Below is a small trained network, with its code and all its weights. Each question gives an input and a target symbol and asks what happens when units are switched off, that is, made to give their printed mean instead of their output.

import numpy as np


def w(rows, s, z=0):
    codes = np.array(rows[::2]) - 128.0
    scale = np.full(codes.shape[1], s)
    scale[-1] = z or s
    return codes * scale


def norm(h):
    return h / np.sqrt((h * h).mean(-1, keepdims=True) + 1e-5)


def f(y):
    return y / 2 * (1 + np.tanh(0.7978845608 * (y + 0.044715 * y**3)))


def softmax(a):
    e = np.exp(a - a.max(-1, keepdims=True))
    return e / e.sum(-1, keepdims=True)


def log_softmax(a):
    a = a - a.max(-1, keepdims=True)
    return a - np.log(np.exp(a).sum(-1, keepdims=True))


def net(x, mask):
    ids = ['αβεθλστψ'.index(c) for c in x.split()]
    T = len(ids)
    res = E[ids] + P[:T]
    q, k, v = (norm(res) @ M[0].T for M in (Q, K, V))
    z = softmax(np.where(np.tri(T) > 0, q @ k.T / 4**0.5, -1e9)) @ v
    res = res + np.where(mask[0], z, O[0][:, -1]) @ O[0][:, :-1]
    y = f(norm(res) @ A[0][:, :-1].T + A[0][:, -1])
    res = res + np.where(mask[1:9], y, B[0][:, -1]) @ B[0][:, :-1]
    return log_softmax(norm(res)[-1] @ U[:, :-1].T + U[:, -1])


Q, K, V, O, A, B = {}, {}, {}, {}, {}, {}
E = w([
[79,151,98,155,252],'α',
[156,155,122,67,147],'β',
[121,93,127,151,152],'ε',
[97,141,209,226,200],'θ',
[183,128,185,95,159],'λ',
[107,165,162,133,130],'σ',
[148,236,195,182,91],'τ',
[86,90,127,214,57],'ψ',
],0.017)
P = w([
[164,145,157,190,197],'0',
[193,109,109,1,104],'1',
[138,112,172,116,168],'2',
[234,193,132,149,202],'3',
[185,131,100,38,65],'4',
[148,119,204,79,158],'5',
],0.0084)
Q[0] = w([
[65,47,254,64,220],'h0',
[179,77,61,128,27],'h0',
[144,132,96,91,110],'h0',
[146,74,89,93,77],'h0',
],0.0068)
K[0] = w([
[220,170,92,118,69],'h0',
[120,84,237,2,225],'h0',
[182,83,111,68,54],'h0',
[179,38,109,92,148],'h0',
],0.0067)
V[0] = w([
[94,126,254,125,89],'h0',
[134,200,42,146,135],'h0',
[84,159,167,57,156],'h0',
[100,122,115,82,158],'h0',
],0.0081)
O[0] = w([
[139,195,129,180,137,91],'h0',
[164,187,18,119,99,6],'h0',
[67,171,196,97,128,149],'h0',
[190,138,127,11,163,146],'h0',
],0.011,0.0018)
A[0] = w([
[175,136,84,115,177,66],'n0',
[124,210,161,110,124,4],'n1',
[57,111,158,122,136,88],'n2',
[78,114,134,181,99,106],'n3',
[115,181,208,167,179,67],'n4',
[134,173,89,142,150,112],'n5',
[3,107,83,106,55,135],'n6',
[110,138,162,84,151,156],'n7',
],0.012,0.0029)
B[0] = w([
[169,91,50,182,157,161],'n0',
[102,105,60,154,109,162],'n1',
[67,129,85,21,178,150],'n2',
[224,127,43,245,44,141],'n3',
[122,175,137,174,172,254],'n4',
[244,95,104,63,128,136],'n5',
[168,69,163,208,201,120],'n6',
[78,97,103,255,122,215],'n7',
],0.0086,0.0061)
U = w([
[145,132,3,112,131,44],'α',
[148,169,84,27,139,180],'β',
[79,69,162,80,150,240],'ε',
[112,170,158,147,130,33],'θ',
[139,162,231,95,117,124],'λ',
[9,176,133,147,108,112],'σ',
[119,169,104,156,48,251],'τ',
[183,62,118,202,106,21],'ψ',
],0.011,0.0026)

Each question gives the input, a string of symbols that net reads in full, and the target symbol t.
The units are the heads (4 rows each of Q, K, V and O) and the neurons (one row each of A and B). Each row of codes is followed by its name. A weight is (code - 128) times the scale printed after its matrix; where a second scale follows, it is the last column's (O, A, B and U).
mask holds one flag per unit, heads first, then neurons. A switched-off unit (its flag False) gives its mean, the last column of its rows in O or B, instead of its output. The means were averaged over made-up inputs and are rounded, as every weight is.
A unit's drop is (log p(t) with every unit on - log p(t) with that unit switched off) / (log p(t) with every unit on - log p(t) with every unit switched off).
The circuit of an input: a set's keep is (log p(t) with only the set's units on - log p(t) with every unit switched off) / (log p(t) with every unit on - log p(t) with every unit switched off). Starting from all 9 units, units are removed one at a time, each time the one whose removal leaves the highest keep (on an exact tie, the one counted first), for as long as the keep stays at least 0.8.
circuit, biggest first: the units of the circuit, biggest drop first
most important unit: the unit with the biggest drop
top k neurons: the k neurons with the biggest drops, biggest first
drop when u is switched off: that unit's drop, to one decimal
input σ ε ε, target σ: circuit, biggest first	(h0; n2; n5)
input ε ψ ε ε ε, target ε: circuit, biggest first	(n3; n7)
input τ θ σ, target τ: circuit, biggest first	(h0; n3)
input σ ε β, target σ: most important unit	n7
input ε ε ε β ε β, target ε: top 3 neurons	(n7; n4; n5)
input α ε β ψ ε β, target ψ: top 2 neurons	(n7; n2)
input λ α σ ε ε β, target ε: top 2 neurons	(n7; n4)
input ε θ β τ τ σ, target τ: top 2 neurons	(n3; n1)
input α α σ σ ε, target ε: drop when n5 is switched off	0.1
input ε θ β, target σ: drop when n7 is switched off	0.4
input ε σ ε, target σ: drop when n2 is switched off	0.1
